Each row is followed by roughly how far along a hidden order it lies, from 0 to 15. A new part has a new order.
In the rows, 128 means zero.
[101 113 173  28 126 148 113 125 107 156 113 127  81 123  22 117] : 9
[117 132 157  68 114 142 128 130 102 161 113 126 110 133  86 126] : 3
[100 115  73  31 122 137 116 128  99 143  93 121  74  85  38  91] : 14
[118 125  47  77 117 152 141 142 120 167  96 120 100  73  96  93] : 11
[123 124 152  79  89 144 138 139  83 176 110 121 108 131  80 122] : 3
[114 126   1  65  99 147 129 136 102 145  81 130 102  69 106  77] : 15
[116 138  90  69 109 107 101 136 109 140 105 114 114 139 118 101] : 2
[109 115 171  58 140 139 124 132 122 147 127 118  95 114  63 116] : 7
[124 133  85 110 108 143 124 134 124 149 112 125 117 103 119 115] : 4
[114 128 105  72 117 145 129 130  94 154 102 123  91 115  82 106] : 8
[124 108 129  72 117 168 141 139 119 151 109 123  87  91  61 119] : 11
[118 108 102  77 129 172 145 136 124 166 111 124  88  77  62 116] : 11
[138 123 109 158 120 149 159 122 122 119 119 142 142 106 162 122] : 4
[125 135 111  71  91 147 128 145  99 184 105 119 109 104  88 117] : 4
[117 118 162  87 109 158 125 135 127 168 114 126 106 110  72 140] : 4
[139 129 117 109 126 125 127 138 129 135 122 118 128 123 149 122] : 0
[119 134 138  31 111 117 118 148  77 170 114 104 106 152  94 101] : 1
[111 118  76 107 128 167 142 121 123 141  96 135  90  86  58 104] : 15
[125 130 143  86 108 141 126 133  91 161 116 125 111 133  84 120] : 3
[101 116  91  30 101 164 127 136  89 179  92 124  63  86  24 103] : 15
[135 130  26 124 125 129 141 136 138 117 103 124 132 100 169  92] : 6
[122 111 126  95 129 173 155 134 126 148 109 123  96  75  73 115] : 11
[125 125 162  56 127 147 158 139  96 169 117 114 110 119  93 105] : 7
[133 139 131 119 109 150 157 134  56 146 112 129 120 128 126 118] : 3
[102 140   1  29  82 121  82 148  65 171  65 113  95 109  95  72] : 9
[112 128  49  92 123 129 111 127 104 138  96 129 101 112 105 107] : 9
[123 134  57 113 125 141 143 127 102 133  99 134 116 107 127  97] : 9
[126 120  50 108 150 146 160 129 109 120 107 125 108  95 103  91] : 13
[108 137  18  42 106 108  98 149  65 168  84 104 100 127 109  67] : 7
[134 123 124 122 139 133 136 132 138 135 135 124 120 122 155 130] : 0
[125 125 171 101 131 135 138 135 126 159 135 118 120 120  99 127] : 0
[111  93 121  91 159 158 137 114 169 121 124 136  88  82  49 133] : 12
[ 98 118  78  28 103 153 120 134  86 178  78 121  65  87  33  91] : 15
[114 123  18  67 129 136 129 131  94 132  82 121  95  90  97  77] : 14
[119 117 107 109 128 146 135 133 135 148 121 125 107  93  87 131] : 5
[120 121  49  53 127 150 138 141 101 151 100 116  95  92  92  80] : 12
[121 136 118  79 115 125 128 132  97 136 114 123 115 143 107 107] : 2
[115 111 123  69 127 147 131 135 128 159 119 118  95  95  61 133] : 6
[116 118 138  61 139 146 142 130 111 149 120 118 102 114  72 109] : 7
[118 121 162  85 115 156 135 126 115 154 124 131 104 127  60 153] : 3
[134 126   4 103 126 155 158 139 118 137  96 123 119  72 177  80] : 11
[115 130  24  85  93 144 119 139 101 160  82 124 102  94 104  87] : 10
[134 127  76 109 137 142 165 135 110 128 113 122 119 118 136  98] : 7
[119 130 132  79 131 130 144 139 108 149 119 116 122 133 117 113] : 1
[127 110  99 120 164 162 180 119 140 114 120 136 109  80  85 108] : 13
[132 136  68 124 106 139 133 136 111 139 108 132 132 106 154 110] : 4
[114 118  20  66 143 136 136 132 125 120  97 124 105  94  98  83] : 13
[114 113 168  81 136 137 133 133 134 161 137 118 110 130  66 142] : 0
[127 121 110  93 119 151 140 136 130 150 124 124 116  90 103 119] : 5
[141 143  75 157 103 151 154 134 105 135 115 137 143 114 165 111] : 3
[116 119  55 103 129 153 125 131 136 143  95 132 102  75 106 101] : 10
[112 117 131  81 109 169 139 131 114 164 104 130  93  89  50 134] : 10
[126 132 103 108 102 149 140 135 106 156 105 128 119 109 140 124] : 4
[121 133 155  85 107 137 122 127  98 157 111 126 113 138  78 126] : 3
[120 110 156  65 109 181 154 133 120 184 107 128  89  79  24 125] : 10
[115 119 139  89 111 132 116 133 129 159 117 128 102  98  82 134] : 4
[110 108  60  60 136 141 121 132 129 150 102 116  86  84  72  96] : 12
[127 123 108 133 115 164 162 128 112 140 105 132 117  90 102 119] : 10
[107 120  42  84 125 128  83 132 144 132 104 127  92  98 102 114] : 5
[112 124  51  82 105 137 104 133 113 159 107 126 107 102  90 113] : 4
[131 129  47 116 114 138 135 136 134 140 110 127 130 112 154 107] : 5

Next part:
[126  94 200 117 120 132  80  81  34 128 177 113 115 124 177 128 159 157
  78 135 112 138 138 142 151 121 110 158 125  81 115  93 136 146 118   1
 106 153  68 132 135 101 135 140  81 152 183 131 135 126 122 117 141 122
 129  79 136 168 172 111 109 114 103 129 144 142 107 142 115 122 133 127
 100 227 126 121 192 145 116  88 120 151 142 132 137  99 147 255 108 166
 107 160 116 110 109 100 141 102 106 112   1 112 114 162 114 113  78  67
 133 124 122  97 110  74 132 125 131  86 102 129 187 100 144 132 143 116
  79 111 177  95 120] : 11
[121 111 169 121 125 131 103  82  87 129 159 117 120 123 157 131 148 153
  92 135 120 139 135 146 146 125 109 137 120  99 118 106 136 142 119  17
 109 147  92 132 137 112 143 126  96 163 151 131 132 131 124 119 128 121
 129  90 134 155 149 120 122 124  96 129 139 138 121 134 122 117 133 126
 110 199 128 122 177 141 121  86 120 137 135 128 131  98 158 210 116 145
 113 150 117 108 115  87 141 115 102 117  24 118 120 142 114 114  63  84
 131 125 122 108 117  85 132 125 132  99 101 129 146 108 144 133 132 120
  92 114 177  96 120] : 8
[121 108 168 121 123 131 104  90  75 129 153 118 119 122 167 131 149 151
  75 135 119 139 135 149 145 124 111 143 120 102 120  93 137 143 119  11
 109 149  88 134 138 108 139 129  96 176 158 131 133 131 121 116 128 120
 129  94 136 166 150 119 119 116  96 129 138 141 118 134 122 118 133 126
 105 193 128 122 171 142 116  93 119 142 135 128 130 103 157 252 109 144
 115 148 118 108 111 104 143 114  97 117  32 117 115 148 117 111 100  74
 131 125 122 111 114  76 131 125 132  94  95 129 144 105 146 133 134 122
 100 113 163  91 118] : 2
[123 117 162 124 126 130 111  89  77 129 160 119 119 122 162 131 149 148
  92 135 121 142 134 141 143 125 119 137 115 106 122 104 134 146 120  32
 104 142  95 132 135  99 139 126  96 167 167 130 132 131 124 118 128 122
 129  90 133 152 145 121 116 115 101 129 138 137 121 132 124 116 133 125
 111 187 128 123 171 141 121  94 119 137 136 128 133  98 149 202 111 139
 113 160 118 109 116  94 141 111 102 116  59 118 123 151 118 110  90  57
 131 124 121 113 113  99 133 125 131 104  99 129 145 115 143 134 132 122
 104 108 169  92 120] : 11
[116 105 172 122 123 131 109  95  73 129 157 116 121 126 156 132 154 151
  89 134 117 143 144 146 139 123 118 137 123  98 117  94 139 145 120   1
 103 151  99 132 140 107 144 129  94 155 164 131 131 130 122 119 125 120
 129  95 142 153 145 121 117 117  97 130 136 169 123 135 123 117 132 128
 110 208 128 126 176 142 117  92 120 137 138 128 125  82 146 219 115 151
 116 153 115 110 113  94 151 118 103 115  12 113 122 134 114 106  86  80
 132 125 125 107 112  65 130 126 135  94 103 129 150 100 145 127 125 124
  94 113 153  92 121] : 5
[118  96 188 119 119 131 103  89   5 129 165 115 121 128 170 131 166 165
  48 138 113 136 145 145 144 121 115 147 124  90 118  94 143 141 121  51
 104 158  63 135 140  97 145 138  89 168 188 131 135 128 122 111 126 122
 130  99 144 142 165 116 112 115  93 130 137 154 113 144 115 121 130 129
 105 226 126 126 190 150 111 103 118 143 140 130 132  87 145 211 114 171
 107 157 118 108 108  95 148 115 104 114   1 111 117 155 113 108  80  31
 134 125 124 111 105  76 130 127 137  82  99 128 169 105 146 127 137 121
  85 107 138  82 121] : 3
[120 115 159 122 126 130 111  87  77 129 161 120 121 123 158 131 149 153
  96 133 121 136 137 141 141 124 119 135 118  99 124 102 137 141 124  40
 114 142 100 133 137 105 144 126 100 159 154 130 132 131 122 118 126 122
 129 100 136 149 150 123 120 119 100 129 136 139 124 133 124 113 131 126
 108 175 128 125 159 133 120  81 117 140 138 128 126  93 140 203 109 143
 114 147 119 108 116  96 149 115 103 123  22 115 122 143 117 111  88  65
 132 125 125 112 115  66 132 126 133 104 111 129 144 105 143 132 128 125
 107 118 164  95 120] : 13
[121 108 176 121 123 130 102  90  29 129 161 119 120 123 159 130 155 152
  57 135 120 139 136 144 144 124 109 145 122 107 119 100 135 144 120  14
 105 152  87 132 137 103 136 130  92 165 165 131 134 131 121 116 128 120
 129  85 132 154 156 120 116 108  94 129 138 139 116 136 120 116 132 125
 110 203 128 117 172 144 113  92 118 139 136 129 133  89 148 225 114 148
 106 153 116 105 113  83 142 116 104 116  10 109 120 157 116 109  77  77
 132 125 122 107 115  73 135 125 135  93  89 130 159 102 146 134 132 120
  89 112 177  87 120] : 0
[120 102 174 122 121 131  99  91  30 129 169 118 120 125 167 130 154 153
  62 134 116 140 140 145 144 124 117 150 123  89 116  87 138 142 121  19
 105 146  70 135 138  93 140 136  76 168 173 130 133 130 122 118 128 122
 129  89 139 164 156 115 115 114  94 130 139 141 117 135 121 120 132 127
 113 212 127 122 179 144 112  90 119 149 137 129 131  85 153 234 113 157
 105 154 115 104 114  91 146 119 103 114  40 114 115 155 114 105  77  51
 132 125 123 105 112  70 131 125 135  90 100 129 161  98 146 131 129 122
 102 112 145  76 119] : 0
[120 114 149 124 126 130 102  86  71 129 155 119 123 122 155 131 144 155
  86 133 122 138 133 143 143 125 120 142 119 105 121 101 134 138 120  38
 107 149 103 132 136  99 140 125 111 166 160 131 131 131 122 118 128 121
 129  89 134 147 142 122 116 117 106 129 139 137 122 132 124 112 134 124
 115 201 128 122 157 141 119  94 120 136 135 128 129  93 154 209 111 139
 116 152 118 110 118  87 141 114 111 123  34 120 121 148 115 114  86  72
 130 126 122 108 118  90 133 125 130 109 116 130 147 109 140 134 129 123
 104 120 169  94 123] : 15
